Here is a tiny trained network, its code and every weight. The questions are about switching its units off for an input and a target symbol, where a switched-off unit gives its printed mean instead of its output.

import numpy as np


def w(rows, s, z=0):
    codes = np.array(rows[::2]) - 128.0
    scale = np.full(codes.shape[1], s)
    scale[-1] = z or s
    return codes * scale


def norm(h):
    return h / np.sqrt((h * h).mean(-1, keepdims=True) + 1e-5)


def f(y):
    return np.maximum(y, 0)


def softmax(a):
    e = np.exp(a - a.max(-1, keepdims=True))
    return e / e.sum(-1, keepdims=True)


def log_softmax(a):
    a = a - a.max(-1, keepdims=True)
    return a - np.log(np.exp(a).sum(-1, keepdims=True))


def net(x, mask):
    ids = ['αβγλμξτφψω'.index(c) for c in x.split()]
    T = len(ids)
    res = E[ids] + P[:T]
    q, k, v = (norm(res) @ M[0].T for M in (Q, K, V))
    z = softmax(np.where(np.tri(T) > 0, q @ k.T / 4**0.5, -1e9)) @ v
    res = res + np.where(mask[0], z, O[0][:, -1]) @ O[0][:, :-1]
    y = f(norm(res) @ A[0][:, :-1].T + A[0][:, -1])
    res = res + np.where(mask[1:9], y, B[0][:, -1]) @ B[0][:, :-1]
    return log_softmax(norm(res)[-1] @ U[:, :-1].T + U[:, -1])


Q, K, V, O, A, B = {}, {}, {}, {}, {}, {}
E = w([
[166,192,118,200,155,123,77,165,100,124,180,167],'α',
[33,206,70,105,148,92,194,206,196,119,163,161],'β',
[91,232,102,155,150,63,130,141,149,134,198,63],'γ',
[190,141,173,76,123,216,84,106,138,98,187,80],'λ',
[174,89,166,144,87,54,128,139,191,156,36,108],'μ',
[91,159,151,31,132,164,196,77,117,133,171,118],'ξ',
[117,6,139,92,108,146,153,141,191,210,129,77],'τ',
[122,47,158,201,37,108,132,195,171,110,133,253],'φ',
[197,199,19,98,168,190,141,143,100,124,198,147],'ψ',
[180,75,139,137,114,255,185,153,119,160,203,132],'ω',
],0.016)
P = w([
[126,147,112,121,184,130,143,102,126,80,133,131],'0',
[102,102,97,97,96,66,134,151,77,137,118,133],'1',
[96,153,110,126,141,108,163,133,124,127,80,96],'2',
[141,107,140,83,101,70,127,184,90,156,129,128],'3',
[129,147,120,131,171,130,138,141,151,106,112,118],'4',
[167,142,147,108,50,74,126,179,120,154,130,151],'5',
[112,134,98,161,180,136,143,164,154,126,99,102],'6',
[166,171,183,82,120,93,109,180,124,213,144,153],'7',
[148,122,127,142,223,129,127,94,158,83,145,144],'8',
[141,197,177,76,125,108,77,143,126,253,144,167],'9',
[178,94,126,155,205,133,124,132,166,71,129,130],'10',
[183,203,173,91,80,96,67,98,135,253,160,196],'11',
[156,89,144,148,228,117,117,106,167,33,178,150],'12',
],0.012)
Q[0] = w([
[118,81,105,64,41,172,90,59,68,102,174,11],'H1',
[124,204,102,135,141,44,30,150,7,64,123,103],'H1',
[134,197,86,67,131,76,235,157,196,110,180,110],'H1',
[128,119,220,128,133,21,70,54,188,128,57,31],'H1',
],0.019)
K[0] = w([
[174,136,187,32,114,228,53,42,130,99,181,25],'H1',
[199,239,121,179,172,70,5,126,112,83,169,79],'H1',
[46,206,81,39,150,79,230,87,131,129,165,80],'H1',
[85,103,210,152,101,11,87,90,204,150,71,9],'H1',
],0.018)
V[0] = w([
[73,152,155,113,122,112,167,105,41,54,78,97],'H1',
[212,144,218,127,105,106,141,71,124,135,156,154],'H1',
[128,181,125,107,31,130,108,147,126,255,91,125],'H1',
[126,184,135,78,149,101,103,71,130,190,193,174],'H1',
],0.0085)
O[0] = w([
[172,109,156,167,164,155,104,159,140,160,172,202,2],'H1',
[41,175,62,163,217,88,188,186,111,170,109,147,186],'H1',
[131,90,117,149,183,131,132,129,128,62,172,158,188],'H1',
[156,1,159,153,65,100,147,185,133,102,70,116,100],'H1',
],0.0065,0.0041)
A[0] = w([
[177,176,202,133,94,131,61,81,102,195,97,172,35],'N1',
[161,63,137,179,219,166,108,114,177,31,157,153,113],'N2',
[45,42,78,139,91,92,167,175,42,59,108,133,76],'N3',
[140,70,88,175,130,138,120,134,140,109,147,111,79],'N4',
[91,142,128,161,100,117,149,71,109,95,134,115,68],'N5',
[152,122,110,161,140,144,132,92,157,125,158,124,64],'N6',
[130,144,130,112,136,114,116,97,141,91,115,122,135],'N7',
[140,138,158,96,38,102,103,141,83,250,134,169,254],'N8',
],0.019,0.0026)
B[0] = w([
[138,172,70,137,145,161,60,123,193,181,192,146,187],'N1',
[127,121,149,140,251,81,135,178,180,77,99,99,208],'N2',
[76,68,121,117,178,165,51,211,115,121,129,171,209],'N3',
[108,162,138,120,177,91,128,130,142,119,102,128,158],'N4',
[135,99,121,142,127,134,104,99,93,126,163,111,136],'N5',
[129,85,125,144,128,104,123,131,132,122,120,148,158],'N6',
[115,109,139,154,117,143,122,128,107,118,122,155,166],'N7',
[222,197,156,99,61,122,189,134,127,183,119,68,253],'N8',
],0.021,0.013)
U = w([
[137,79,117,193,93,94,119,135,90,86,183,42,131],'α',
[200,152,165,103,86,75,198,174,106,172,117,89,147],'β',
[92,65,86,82,134,123,73,224,92,171,123,132,165],'γ',
[95,53,81,45,111,112,98,71,174,144,96,63,86],'λ',
[99,163,126,180,161,125,172,123,117,143,63,141,222],'μ',
[173,174,94,129,145,137,75,97,199,188,178,145,138],'ξ',
[187,102,3,97,123,123,136,137,99,53,95,108,66],'τ',
[96,132,116,111,63,140,165,145,187,51,148,153,106],'φ',
[139,54,83,194,159,196,230,144,144,161,177,129,8],'ψ',
[138,156,177,129,177,220,94,100,112,74,108,70,39],'ω',
],0.006,0.0017)

Each question gives the input, a string of symbols that net reads in full, and the target symbol t.
The units are the heads (4 rows each of Q, K, V and O) and the neurons (one row each of A and B). Each row of codes is followed by its name. A weight is (code - 128) times the scale printed after its matrix; where a second scale follows, it is the last column's (O, A, B and U).
mask holds one flag per unit, heads first, then neurons. A switched-off unit (its flag False) gives its mean, the last column of its rows in O or B, instead of its output. The means were averaged over made-up inputs and are rounded, as every weight is.
A unit's drop is (log p(t) with every unit on - log p(t) with that unit switched off) / (log p(t) with every unit on - log p(t) with every unit switched off).
The circuit of an input: a set's keep is (log p(t) with only the set's units on - log p(t) with every unit switched off) / (log p(t) with every unit on - log p(t) with every unit switched off). Starting from all 9 units, units are removed one at a time, each time the one whose removal leaves the highest keep (on an exact tie, the one counted first), for as long as the keep stays at least 0.8.
units of the circuit, in order: the units of the circuit, biggest drop first
most important unit: the unit with the biggest drop
top k neurons: the k neurons with the biggest drops, biggest first
drop when u is switched off: that unit's drop, to one decimal
input ψ φ μ, target μ: top 4 neurons -> (N8 N3 N1 N2)
input μ μ ω μ μ β β λ ω λ, target β: units of the circuit, in order -> (H1 N3 N1)
input τ φ α α λ α ω ξ, target γ: units of the circuit, in order -> (H1 N3)
input ψ β β τ λ ψ ψ ξ γ ψ α μ, target γ: units of the circuit, in order -> (H1 N3)
input φ μ τ, target λ: top 4 neurons -> (N8 N3 N2 N1)
input ω μ λ ω ξ, target β: top 3 neurons -> (N3 N1 N2)
input λ ξ γ μ γ α μ α, target β: top 2 neurons -> (N1 N2)
input γ φ μ α μ μ λ, target ω: top 2 neurons -> (N8 N1)
input μ μ φ ω λ ω μ ξ β, target φ: top 3 neurons -> (N8 N3 N2)
input ω μ ξ λ λ ξ λ τ μ ω ψ τ, target β: most important unit -> H1
input β ω ψ μ ψ μ β γ, target γ: top 3 neurons -> (N3 N2 N8)
input β μ ω, target ψ: drop when H1 is switched off -> 1.0
input γ α μ ω μ β, target γ: drop when N2 is switched off -> 0.1
input τ φ γ μ μ α, target γ: most important unit -> H1
input α φ μ β μ ξ β μ, target ξ: drop when H1 is switched off -> 0.5
input α ψ μ λ ψ α ω φ μ ω τ, target λ: drop when N8 is switched off -> 0.9
input λ μ ψ γ, target γ: top 2 neurons -> (N3 N2)
input μ τ μ τ φ λ λ τ φ ψ γ, target α: top 3 neurons -> (N8 N3 N1)
